Below is a small trained network, with its code and all its weights. Each question gives an input and a class and asks what happens when units are switched off, that is, made to give their printed mean instead of their output.

import numpy as np


def w(rows, s, z=0):
    codes = np.array(rows[::2]) - 128.0
    scale = np.full(codes.shape[1], s)
    scale[-1] = z or s
    return codes * scale


def f(y):
    return np.maximum(y, 0)


def log_softmax(a):
    a = a - a.max(-1, keepdims=True)
    return a - np.log(np.exp(a).sum(-1, keepdims=True))


def net(x, mask):
    res = np.array(x, float).reshape(1, 6) / 4 @ E
    y = f(res @ A[0][:, :-1].T + A[0][:, -1])
    res = res + np.where(mask, y, B[0][:, -1]) @ B[0][:, :-1]
    return log_softmax(res[-1] @ U[:, :-1].T + U[:, -1])


A, B = {}, {}
E = w([
[245,140,202,69,59,106,98],'x0',
[212,101,167,222,165,237,153],'x1',
[215,167,70,146,171,81,199],'x2',
[117,213,207,90,205,138,128],'x3',
[127,129,127,131,126,132,130],'x4',
[97,191,174,255,109,35,53],'x5',
],0.0084)
A[0] = w([
[87,129,161,140,112,137,95,120],'n1',
[167,175,162,145,84,102,86,100],'n2',
[149,44,39,171,24,128,134,8],'n3',
[142,86,126,79,151,175,154,57],'n4',
[78,158,101,70,113,22,115,42],'n5',
[152,141,180,170,188,212,148,53],'n6',
[172,137,81,105,167,113,190,87],'n7',
[117,139,143,86,140,159,161,67],'n8',
[153,83,196,201,135,157,158,33],'n9',
[84,86,83,145,152,158,140,46],'n10',
[188,160,117,136,164,95,143,88],'n11',
[166,81,85,176,127,193,97,74],'n12',
[147,69,89,28,176,178,121,67],'n13',
[141,165,64,167,165,101,207,116],'n14',
[158,110,131,162,137,162,129,22],'n15',
[91,155,90,78,100,109,138,2],'n16',
[34,170,107,215,159,125,145,67],'n17',
[71,146,110,48,103,98,173,42],'n18',
[208,136,153,94,53,137,127,38],'n19',
[97,246,220,71,240,171,149,15],'n20',
[44,63,150,133,123,186,85,126],'n21',
[87,87,207,80,88,183,123,116],'n22',
[58,85,107,141,238,130,165,18],'n23',
[61,146,53,134,180,156,159,93],'n24',
[173,156,172,74,82,128,114,14],'n25',
[172,151,102,123,146,72,151,191],'n26',
[111,82,116,49,127,156,209,69],'n27',
],0.012,0.0067)
B[0] = w([
[121,113,170,142,162,124,183,170],'n1',
[173,151,115,147,123,83,132,191],'n2',
[55,122,39,90,158,83,22,200],'n3',
[149,178,161,194,134,88,94,192],'n4',
[97,209,119,140,79,196,181,226],'n5',
[82,194,120,85,92,198,152,208],'n6',
[97,111,182,95,158,99,140,199],'n7',
[129,142,135,166,143,119,91,164],'n8',
[106,212,133,115,94,166,137,182],'n9',
[174,108,109,102,83,96,132,174],'n10',
[109,119,161,118,136,94,142,178],'n11',
[95,159,104,87,111,159,131,190],'n12',
[137,174,148,187,141,110,84,230],'n13',
[70,135,187,103,159,83,174,228],'n14',
[78,168,130,104,99,167,123,152],'n15',
[110,174,111,110,93,171,148,160],'n16',
[213,149,134,126,109,99,115,226],'n17',
[103,171,132,119,80,186,148,195],'n18',
[197,120,110,84,109,116,136,186],'n19',
[78,51,6,110,132,99,1,244],'n20',
[108,114,221,89,167,93,150,204],'n21',
[111,97,180,102,203,116,184,210],'n22',
[231,137,117,107,80,115,163,203],'n23',
[209,119,134,90,96,107,131,219],'n24',
[223,134,123,92,105,114,133,176],'n25',
[76,66,185,131,193,179,184,213],'n26',
[136,140,153,214,106,109,115,220],'n27',
],0.01,0.011)
U = w([
[104,198,112,110,90,189,150,86],'0',
[208,137,121,92,102,109,142,92],'1',
[92,120,70,121,132,107,91,140],'2',
[141,188,148,249,125,90,117,105],'3',
[104,121,173,98,159,110,172,83],'4',
[131,138,121,135,128,138,147,254],'5',
[123,96,117,176,127,159,151,140],'6',
],0.015,0.021)

Each question gives the input, the list of numbers given to net, and the class t.
The units are the neurons (one row each of A and B). Each row of codes is followed by its name. A weight is (code - 128) times the scale printed after its matrix; where a second scale follows, it is the last column's (A, B and U).
mask holds one flag per neuron, in row order. A switched-off neuron (its flag False) gives its mean, the last column of its row in B, instead of its output. The means were averaged over made-up inputs and are rounded, as every weight is.
A unit's drop is (log p(t) with every unit on - log p(t) with that unit switched off) / (log p(t) with every unit on - log p(t) with every unit switched off).
The circuit of an input: a set's keep is (log p(t) with only the set's units on - log p(t) with every unit switched off) / (log p(t) with every unit on - log p(t) with every unit switched off). Starting from the 12 units with the biggest drops (on a tie, the unit counted first), units are removed one at a time, each time the one whose removal leaves the highest keep (on an exact tie, the one counted first), for as long as the keep stays at least 0.8.
circuit, biggest first: the units of the circuit, biggest drop first
most important unit: the unit with the biggest drop
top k neurons: the k neurons with the biggest drops, biggest first
drop when u is switched off: that unit's drop, to one decimal
input [-5,5,2,7,-4,7], class 2: circuit, biggest first : [n20]
input [2,8,-3,8,2,8], class 0: top 3 neurons : [n6 n9 n3]
input [-4,-5,-3,-1,1,-1], class 0: top 2 neurons : [n5 n18]
input [-5,1,1,-3,4,-6], class 3: circuit, biggest first : [n27 n13]
input [-5,6,7,0,-2,-6], class 4: top 2 neurons : [n14 n7]
input [-1,1,-4,1,1,0], class 4: top 2 neurons : [n21 n20]
input [-8,-5,8,-6,5,-2], class 1: top 2 neurons : [n24 n23]
input [6,8,7,7,-4,6], class 0: top 2 neurons : [n6 n9]
input [6,-4,-3,5,2,4], class 1: top 2 neurons : [n25 n2]
input [3,3,8,3,3,-6], class 4: top 2 neurons : [n7 n26]
input [0,0,-7,-4,4,-4], class 4: top 3 neurons : [n21 n22 n20]
input [-5,6,5,-8,-8,-3], class 2: top 2 neurons : [n3 n5]
input [-2,2,-5,-1,2,-7], class 3: circuit, biggest first : [n13 n27]
input [-6,3,-7,5,-5,2], class 4: circuit, biggest first : [n21]
input [-5,-3,-2,-5,1,-3], class 1: circuit, biggest first : [n24 n10]
input [-7,1,7,-6,-2,-4], class 1: top 3 neurons : [n24 n23 n10]
input [4,-5,-8,-7,-2,7], class 4: top 3 neurons : [n20 n21 n1]
input [6,4,6,3,-7,5], class 5: circuit, biggest first : [n26 n13]
input [-3,-5,8,2,4,-6], class 4: top 3 neurons : [n7 n14 n26]
input [3,6,6,-1,5,-6], class 0: circuit, biggest first : [n6]
input [2,2,-8,4,7,1], class 4: top 2 neurons : [n22 n21]
input [1,6,-7,-5,4,5], class 4: top 2 neurons : [n21 n5]
input [-2,8,-6,5,-1,4], class 0: drop when n9 is switched off : 0.1
input [-3,3,-2,-3,6,-7], class 3: drop when n27 is switched off : 0.2
input [4,-2,8,4,-2,2], class 4: drop when n15 is switched off : 0.0
input [4,-7,0,4,1,1], class 0: drop when n5 is switched off : 0.4
input [-8,6,3,-2,1,6], class 1: most important unit : n17
